Rows with their classes:
0; 2; -22; 12; -19; -3; 9; -32; -5; 8; 12; -32; 12; 2; 23; 16; 30; -12; 1; 5; -23; 14; -1; 13; 4; -8; -10; 6; -12; 4; 5; 3; -1; 0; -6; 7; 2; -3; -8; 15; -6; 25; 15; 10; -2; 0; -9; 7; -20; -17; -28; -5; -4; -10; -26; 25; 0; -23; -2; 4; 17; -2 : Koga
3; -4; -16; -7; -4; -2; -5; 8; 0; -4; 12; -13; -5; -6; 10; 2; 13; -4; 5; -2; -4; 3; 7; 14; 14; -3; -7; 7; -8; 1; -7; 13; -1; -10; -8; -1; -2; 2; -2; 7; 5; 2; 5; 7; 0; 1; 4; 2; -6; -5; 3; -4; 2; -1; -4; -1; -12; 10; -11; -5; 4; -19 : Koga
2; -9; 7; -8; -7; -4; -2; 6; -5; -6; -2; 1; -12; 7; 6; 7; 6; 4; -5; 7; -4; -1; 1; -3; -8; -6; 14; -4; -2; 1; -15; -12; 0; -8; -5; 2; 5; -4; 6; -5; 10; 14; 5; -1; -3; 3; -6; -4; -13; -1; -12; -8; -9; -5; -13; 1; 17; -4; 4; 0; 1; 12 : mabez
5; -1; -19; -2; 2; 3; -1; -5; -2; -2; 18; 3; 5; 11; -14; 2; 14; -19; -4; 6; -5; 9; -8; 44; -2; -9; 5; -3; 4; 4; -10; 13; -5; -11; -11; 3; 13; -11; 0; 1; 1; 14; 14; 15; -3; 0; -18; -2; -2; -8; -3; -6; -8; -6; -22; 4; -1; 2; -4; 0; 11; 2 : rudat
-1; -16; 4; -24; -14; -30; -1; 12; 6; -28; -17; 0; -25; -18; -12; -6; 4; 27; -1; 11; -6; -5; -1; -5; 2; -14; 15; 1; -1; 4; -33; -14; -6; -5; -12; -1; -20; 4; 16; -12; 7; 2; -8; -12; -14; 21; 26; -5; -34; -2; -13; -2; -9; -5; 15; 1; 16; -7; -1; 7; -8; -4 : Nuba
16; -3; 1; 1; 4; 2; -6; 6; -8; 4; 4; 10; 4; 2; 15; 0; -13; -4; 11; 2; -1; -8; -2; -21; -12; -17; -7; -7; -1; 6; -17; 7; 3; 17; -7; -15; 3; 4; 12; -32; 14; -13; 11; -2; -27; 14; -27; -6; 11; 13; -7; -20; 3; -13; 4; -6; 13; 1; -10; -8; 7; 8 : Nuba
0; 0; -15; -16; -1; -8; -2; 9; 9; -5; 15; -3; -3; 8; -6; -6; 2; -4; -1; 8; 5; -1; 5; 14; -5; 1; 6; 2; -1; 6; -12; 14; 0; -5; -3; 3; -7; -3; 10; -7; 14; 13; -7; 4; -10; -6; -5; 1; 18; -4; -5; -17; -11; 2; -15; -5; 7; 10; -3; -1; 1; 6 : mabez
2; 8; -19; 1; 1; 7; -1; 9; -4; 2; 11; -6; 2; 3; 0; 14; 6; -13; 5; -1; 4; 13; -2; 21; -3; 5; -14; 6; -1; 0; -4; 14; 9; 4; -18; -7; 1; -1; 1; -13; 6; 0; 10; 4; 6; -7; -15; -5; 16; 5; 2; -18; -4; -13; -8; -1; 0; 8; -12; 2; 0; 6 : rudat
-13; 0; 8; 39; 4; 4; -2; -6; 2; -2; -18; -15; -3; 3; 25; 5; 16; -7; -1; 12; -9; 7; 1; -7; -2; -3; 11; 0; -2; 5; -18; -5; -4; 11; 9; -7; 7; 6; -4; 1; 10; 10; 1; -4; -10; -8; -3; -18; -24; -4; -12; 3; -4; 4; -20; 2; 14; -14; 11; -2; 1; 11 : Koga
4; -11; 4; -9; -4; -9; 2; 2; 4; 1; 12; -3; -6; -8; 0; -8; 2; 6; 3; 9; -3; -4; 10; 3; -4; 5; 11; 6; -7; -10; 5; 3; 5; -23; 13; 9; -6; -7; -7; 1; 11; 11; 3; 8; 1; 9; 6; -5; -10; -14; -2; -4; -3; 2; -6; 0; 16; 4; -1; 10; -3; -8 : Nuba
7; 3; -17; 9; -14; 7; 7; -9; -5; 9; 8; -18; 6; -6; 25; 15; 20; -25; 11; -2; -5; 16; 2; 8; 13; -11; -22; 7; -10; 6; 0; 20; 4; 12; -11; -12; 13; 8; 6; 6; -6; -1; 22; 2; -8; 7; -12; -1; -16; 6; -11; -9; 4; -13; -7; 5; -11; -6; -16; -3; 11; -14 : Koga
-2; -8; -6; -13; -3; -9; -10; 14; 4; -15; 1; 2; -11; -7; -4; -6; -1; 12; 3; 7; -3; -1; 9; 8; -10; 0; 10; 1; -1; -5; -11; -9; 5; -7; -3; 0; -14; -6; 0; -12; 10; 6; -1; 8; -2; 9; 3; -2; -6; -13; -5; -14; -7; -1; -2; -2; 14; 6; -10; 7; -4; 6 : Nuba
1; 1; -11; -2; 2; 12; -8; 10; 1; -8; -2; -5; -10; 5; 16; 14; 1; -4; -7; 1; 5; 15; -4; 2; 4; -9; -15; -11; -8; 3; -28; 15; -5; 4; -10; -2; 19; -3; -13; -11; 30; 9; 4; -3; -15; 6; -9; -8; 0; 4; -3; -12; -2; -2; -6; -2; 4; 6; -5; -8; 1; 3 : Nuba
5; -8; 2; 7; 2; 1; 0; -6; 0; -2; -5; 7; -1; -16; 11; -6; -5; -2; 3; 0; -6; 0; -2; -18; -2; -15; -1; -10; -4; 5; -14; 6; -2; 11; 5; 3; 11; 4; -13; -6; 10; 1; 8; 5; -21; 15; -9; -3; 2; -4; -3; -3; 9; 7; -2; 0; 3; 2; 0; -8; 6; 0 : Nuba
-6; -6; 5; 0; -5; -2; 2; -1; 14; -3; -10; -6; -6; -6; 5; -9; -3; 6; -4; 4; 0; 0; -3; -20; 7; -2; 5; 6; -14; 4; -9; 8; -7; 2; 17; 7; 5; 4; -15; 10; 4; 8; -9; -4; -14; 3; 18; -4; -4; -3; -6; -1; 2; 9; -3; -3; 6; 4; 11; -3; -3; -6 : Nuba
14; -2; -26; -7; -13; -1; 3; 7; -5; 5; 17; -9; 6; 2; 12; 14; 7; -11; 7; 2; -2; 7; -3; 3; 1; -14; -19; 4; -12; 8; -21; 21; 8; 5; -24; -10; 3; 4; 14; -20; 9; 2; 14; 3; -14; 13; -19; -3; 2; 10; -9; -31; 2; -22; 2; 3; 6; 5; -16; -1; 5; 1 : Nuba
-6; 7; -1; 15; 12; 11; 0; 6; -5; -4; -18; 6; 1; 6; -6; 10; 12; -17; 2; 10; -1; 18; -11; 16; -9; -3; 0; -5; 6; 8; -27; 7; 7; 18; -11; -10; 12; -2; -6; -22; 13; -2; 7; 0; -6; -6; -16; -15; -4; 3; 0; -4; -8; 0; -2; -4; 24; -1; -1; 4; 3; 25 : mabez
2; -4; 1; -9; -3; 2; -14; 9; -2; -19; -2; -8; -7; -1; 33; 19; -8; 13; 2; 2; 3; 1; 7; -28; -15; -2; -1; -9; -3; -3; -20; -17; 2; 14; -1; -5; -11; -5; 4; -29; 29; 6; -3; -4; -14; 9; -13; -3; 9; 3; -11; -24; -1; -9; -4; -1; 12; 0; 1; -6; -6; 13 : Nuba
-5; -3; -18; -2; -2; 2; -3; 6; 2; -5; 9; -2; -4; 6; 4; 4; 11; -12; -4; 7; -2; 12; 6; 22; -3; -1; 0; -1; -9; 6; -14; 15; 1; -6; -9; 3; 11; -8; -8; 1; 12; 13; 6; 5; -8; -4; -6; 63; 1; -6; -3; -11; -10; -3; -16; 0; 7; 4; -1; -1; 4; 4 : mabez
16; -8; -2; 9; 2; -3; 0; -2; -12; 12; 5; 16; 0; 5; -13; 6; 25; -29; 5; 0; -20; 5; -3; 45; -8; -24; 1; 3; 1; 6; -5; 3; 3; -15; -21; -1; 22; -8; 8; 6; 0; -4; 36; 28; 9; 15; -28; -6; -37; -6; -4; 5; -3; -13; -6; 7; 4; -6; -20; 4; 19; 6 : Koga
-12; -6; 9; -6; -3; 3; -13; 8; 8; -9; -15; -16; -9; -11; 53; 1; -1; 14; 6; -6; 3; -10; 20; -45; 1; 6; -2; -7; -16; -7; -5; -13; 3; 19; 22; -3; -9; 7; -9; 3; 28; 9; -9; -7; -13; -6; 12; -4; 10; -3; -6; -7; 11; 10; -17; -7; 5; 2; 4; -10; -6; -2 : Nuba
2; -11; -3; -4; -8; -7; 1; 10; 0; -11; -9; 2; -9; -6; 5; -2; 8; -1; 1; 4; -10; 3; 3; -12; -7; -9; 10; -3; -8; 5; -20; -3; 2; 7; -7; -5; -1; 7; 2; -11; 13; 7; 4; 2; -14; 7; 3; -4; -9; -4; -13; -10; -6; -3; 1; -5; 20; -5; -2; 2; 0; 10 : Nuba
-8; -4; 4; -7; 7; -5; -13; 4; 3; -18; -10; 8; -11; 1; -1; -10; 2; 3; -6; 5; 1; -6; 5; 0; -3; -7; 14; -7; 3; 3; -18; -7; -10; 4; 3; 5; 1; 1; -3; -1; 18; 8; -8; 2; -14; -3; 2; -4; -1; -9; 4; 1; -2; 6; -15; -3; 13; 1; 8; -7; 1; 5 : mabez
-2; -2; -32; -5; -21; -4; 14; -3; 6; -5; 13; -19; -3; -6; 0; 1; 20; -10; 6; 3; -13; 12; -9; 12; 12; -13; -3; 9; -17; 3; -19; 25; 0; -2; -15; -8; 2; 11; 1; 11; 1; 20; 6; 3; -14; 7; 13; 5; -14; -10; -24; -14; -9; -7; -5; 10; 1; -5; -5; 1; 6; -6 : Koga
8; 7; -12; -1; -5; -4; -2; -18; 3; 4; 14; -23; 8; 6; 11; 5; 9; -8; 0; 7; -3; -11; -8; 5; 17; -10; -6; 0; 3; 11; -8; 17; -13; 0; -4; 6; 0; -6; 8; 3; -4; 13; -1; -7; -22; -1; -14; 3; 2; 2; -13; -9; -4; -11; -29; 8; -12; -1; 6; -7; 12; -13 : Koga
-7; -8; 1; -8; -3; -3; -8; 10; 0; -7; 2; -5; 2; 9; 8; -3; 13; -16; -6; 1; -1; -1; 11; 5; -10; 5; 13; 4; -11; 2; -2; 2; 0; -13; 2; 4; 11; 0; -6; 22; 13; 20; 4; 9; -1; -21; 5; 1; -3; -10; -4; 0; -5; 5; -20; -9; 7; 9; 5; -13; 1; -2 : mabez
10; -11; 17; -14; -10; -4; 0; 8; -2; 2; -1; 10; -10; 5; 0; -4; -14; 4; -3; 0; 6; -11; -5; -28; -4; -11; 13; -4; -9; 5; -17; 1; -6; -9; 4; 7; 11; 4; 3; -4; 9; 9; 3; -4; -14; 13; -2; -3; -5; 10; -7; -12; -5; -4; 6; -6; 13; 4; 3; -7; 0; 0 : Nuba
1; -8; 6; -11; -2; -9; -4; 3; 6; -9; -5; 4; -9; 3; -8; -9; 3; 4; -7; 5; -6; -8; 9; -1; 2; -8; 15; 6; 2; 4; -11; -5; -11; -7; -1; 10; 3; 0; 4; 5; 4; 8; -3; -1; -10; 4; 5; -1; -12; -6; -8; 1; 1; 3; -9; 3; 0; -4; 6; -2; 2; -4 : mabez
-8; -4; 30; 2; 8; -8; -8; 11; 6; -6; -27; 12; -14; 7; -11; -10; 3; 3; -10; 11; 3; -9; 2; -3; -4; -3; 28; 8; 8; 4; -11; -9; -10; -2; 9; 5; 5; 6; 8; 7; 4; -4; -9; -6; -3; -13; 9; -12; -18; 1; 3; 17; -6; 6; -3; -11; 13; -1; 14; -1; -5; 7 : mabez
-2; 2; -10; -1; -1; 6; -7; -4; -6; -9; 2; -6; -2; 11; 13; 14; 7; -3; -8; 1; -7; 4; -7; 5; 5; -12; 2; -9; -2; 7; -23; -7; -7; 4; -14; -2; 11; -8; 3; -8; 10; 15; 9; 1; -14; 3; -16; -1; -5; -4; -14; -9; -8; -7; -22; 6; 3; -9; 1; -9; 6; 8 : mabez
9; -7; -4; -1; -8; -4; 3; -13; -4; -1; 11; -14; -2; -10; 16; 7; 16; -2; 6; 3; -16; 3; -1; 15; 14; -15; -2; -1; -9; -5; 0; -3; -5; -9; -1; -1; 4; -8; -7; 7; 9; 18; 16; 11; -9; 19; -9; -2; -31; -12; -13; -2; 1; -11; -14; 14; -4; -9; -10; -3; 15; -20 : Koga
16; 3; -21; 3; -17; 11; 3; -23; -12; 9; 25; -21; 15; 5; 44; 22; 6; -12; 2; -1; -8; 2; -2; -16; 13; -14; -26; -7; -17; 9; 7; 0; -8; 5; -10; -2; 12; -2; -5; 8; -10; 15; 20; 7; -16; 13; -31; 12; 1; 5; -19; -19; 10; -17; -19; 18; -24; -11; -9; -15; 19; -14 : Koga

Rows with their classes:
0; -1; -4; -10; 10; 8; -6; -5; 0; 22; 5; 16; -19; 26; -7; 4; 14; 9; 7; -15; -6; 5; -9; -8; 17; -9; -5; 15; -6; 1; 1; -12; 8; -16; -12; -25; 8; -24; -3; -5; -6; 6; -32; -7; -5; -9; -13; 2; 6; -13; 37; -3; 9; 16; 9; -13; 5; -8; -1; -22; -7; 4 : U
6; 17; 9; 11; -1; 0; 2; 12; -7; 17; -6; -5; 5; 33; -3; -1; -8; 17; -3; -31; -5; 2; -8; 18; 3; -1; -5; 49; 0; 13; 3; -6; 7; 1; 2; -3; -1; -9; 6; 12; -3; 12; -35; -17; -19; 11; -5; 17; 13; 18; 15; 5; 16; 11; -2; 4; -10; 0; -4; -8; -14; 6 : U
14; 4; 4; -3; 2; -8; 1; 7; 5; 4; 1; -9; -2; 25; 2; 23; -16; 11; -7; -10; -7; -5; 7; 21; 7; 0; 15; 0; -9; -2; -1; -23; -10; -6; -2; -9; 8; -29; -2; -4; 10; -1; 7; -10; -4; -11; 6; -6; 6; 22; -7; 0; 23; 7; -2; 8; -2; -2; -10; 3; -10; -2 : G
-2; -4; -2; -3; -6; 1; 3; -10; 8; 8; -16; 3; 1; 0; -2; -14; 10; 14; 8; 0; 10; -19; -9; 3; 6; -1; 7; 8; 4; 6; -9; -2; 11; -10; 11; -16; 0; -7; 6; -2; -13; 6; 0; -16; -6; 7; -9; 20; -6; -9; 19; -5; 5; -5; 1; -8; 7; -14; 7; -10; -4; 0 : U
0; 0; -3; -10; -3; -6; -1; -13; 4; 5; -10; -2; -15; 23; 1; 17; 10; 5; 12; 8; 1; -17; -11; 2; 20; -6; -4; 21; -1; 15; -1; -11; 9; -17; 28; -5; 10; 33; 19; -15; 11; 1; 0; -21; -16; -13; -6; 19; 7; 3; 20; -3; 4; -9; -7; -9; 4; -7; -5; -11; 1; 11 : G
0; -6; 6; 10; -8; -2; -1; -32; -7; -8; -8; 0; -28; -8; 5; 7; 7; 3; 0; 2; -16; 3; -7; 12; -4; 1; -6; 11; 7; -3; 1; -3; 11; -1; 31; -5; 13; 30; 18; -5; -9; -3; 4; 0; 1; -1; -14; 9; 15; -6; -16; 6; 9; -7; -10; -12; -1; -1; 7; 6; -4; -11 : A
-9; -2; -2; 6; 2; -5; 6; -30; -6; 19; 0; 4; -22; 4; 1; 5; -6; -5; -5; -2; 6; 7; -8; -11; 3; 0; -7; -5; 13; 27; -6; 3; -4; -13; -10; -9; 4; 1; -2; 11; 0; -14; -7; 24; 7; 8; -10; 3; 1; -24; -22; -1; -4; 5; -5; 5; -5; 7; -2; -4; 3; -6 : V
6; 8; 11; -10; -4; -17; -12; -10; -5; -11; -12; 8; -22; -35; -3; -5; -13; 1; -10; -4; 9; -5; -7; 20; 0; 10; 16; -7; 7; -28; 3; 27; -2; -1; 26; -26; 10; -11; 10; -1; 6; 10; 14; 7; -3; 27; 2; 16; -13; -22; -13; -8; -10; 5; 21; 1; 19; -5; -1; -4; -6; -9 : A
-6; -1; 11; 7; 6; -8; -2; -21; -9; 3; 30; -1; -35; -8; 4; 0; 4; 2; 6; 16; 3; -9; -21; 0; 12; -3; -6; 8; 4; 15; -10; -11; -6; -24; 10; -2; 14; 30; 20; -13; -4; -9; 10; -16; -10; 1; -11; 10; 8; -5; -1; 8; 8; -16; 3; -6; -4; -43; -8; -12; 1; -1 : S
-8; -3; -1; 12; -15; 5; -5; -14; 6; 1; -19; 0; 0; 5; -3; -10; 8; 15; 4; 7; 4; -12; -11; -4; 19; -3; -6; 21; 11; 6; -2; 3; 2; -4; 10; -9; -6; 10; 4; 14; -12; 7; -6; -4; -8; 30; -3; 15; 4; -2; 13; -3; 1; -8; 19; -11; 8; -3; 1; -1; -2; -3 : U
-8; -5; -10; -18; 3; -1; -3; 4; 4; -5; -8; 7; -3; -20; 10; 3; 13; -19; 4; 8; -1; 7; -4; 8; -7; 1; -13; -11; 6; -7; 1; 13; 24; 8; 17; 11; -15; 28; 0; -6; 7; -4; 5; 11; 0; -8; -3; -9; -1; -9; 0; 1; 5; -10; 5; -8; 0; -1; 6; -7; 5; -2 : A
16; 8; 16; 15; 36; -21; -1; 34; -2; 19; -4; -10; -50; -17; -5; 0; 3; 12; 2; 8; 8; 1; 10; 24; 5; -1; -20; 0; 13; -17; 1; 3; 1; 18; 27; 2; 16; 17; 12; -7; 1; 25; 39; -10; 15; 20; -3; -11; 1; -11; 15; -2; -5; -5; 3; -1; 8; 7; 1; 0; 4; -8 : K
-8; -10; -5; -17; 9; -15; 6; 2; 3; 2; -5; 1; -17; -4; 2; 4; 1; -1; 9; -9; -2; -3; -2; -2; 1; 0; 13; -9; -3; 13; -6; -8; -23; -19; 5; -33; 12; -17; 5; -8; 2; 2; 5; 4; -1; -13; -18; 5; -6; -12; -15; -20; 0; -1; 3; 8; -1; -7; -14; -16; 1; 12 : G
19; 7; 10; -14; 15; -8; -2; -2; -1; -11; 7; 12; -33; 26; 7; 17; -1; -18; 8; 12; -7; 13; 6; 17; -4; -4; -4; 19; -13; 1; -6; -25; 1; -9; 8; -1; 5; 35; 0; -37; 25; -5; 18; -14; 3; -17; -8; -5; 12; -4; 5; 5; 4; 0; 3; 5; 6; 1; -2; 0; -8; 7 : F
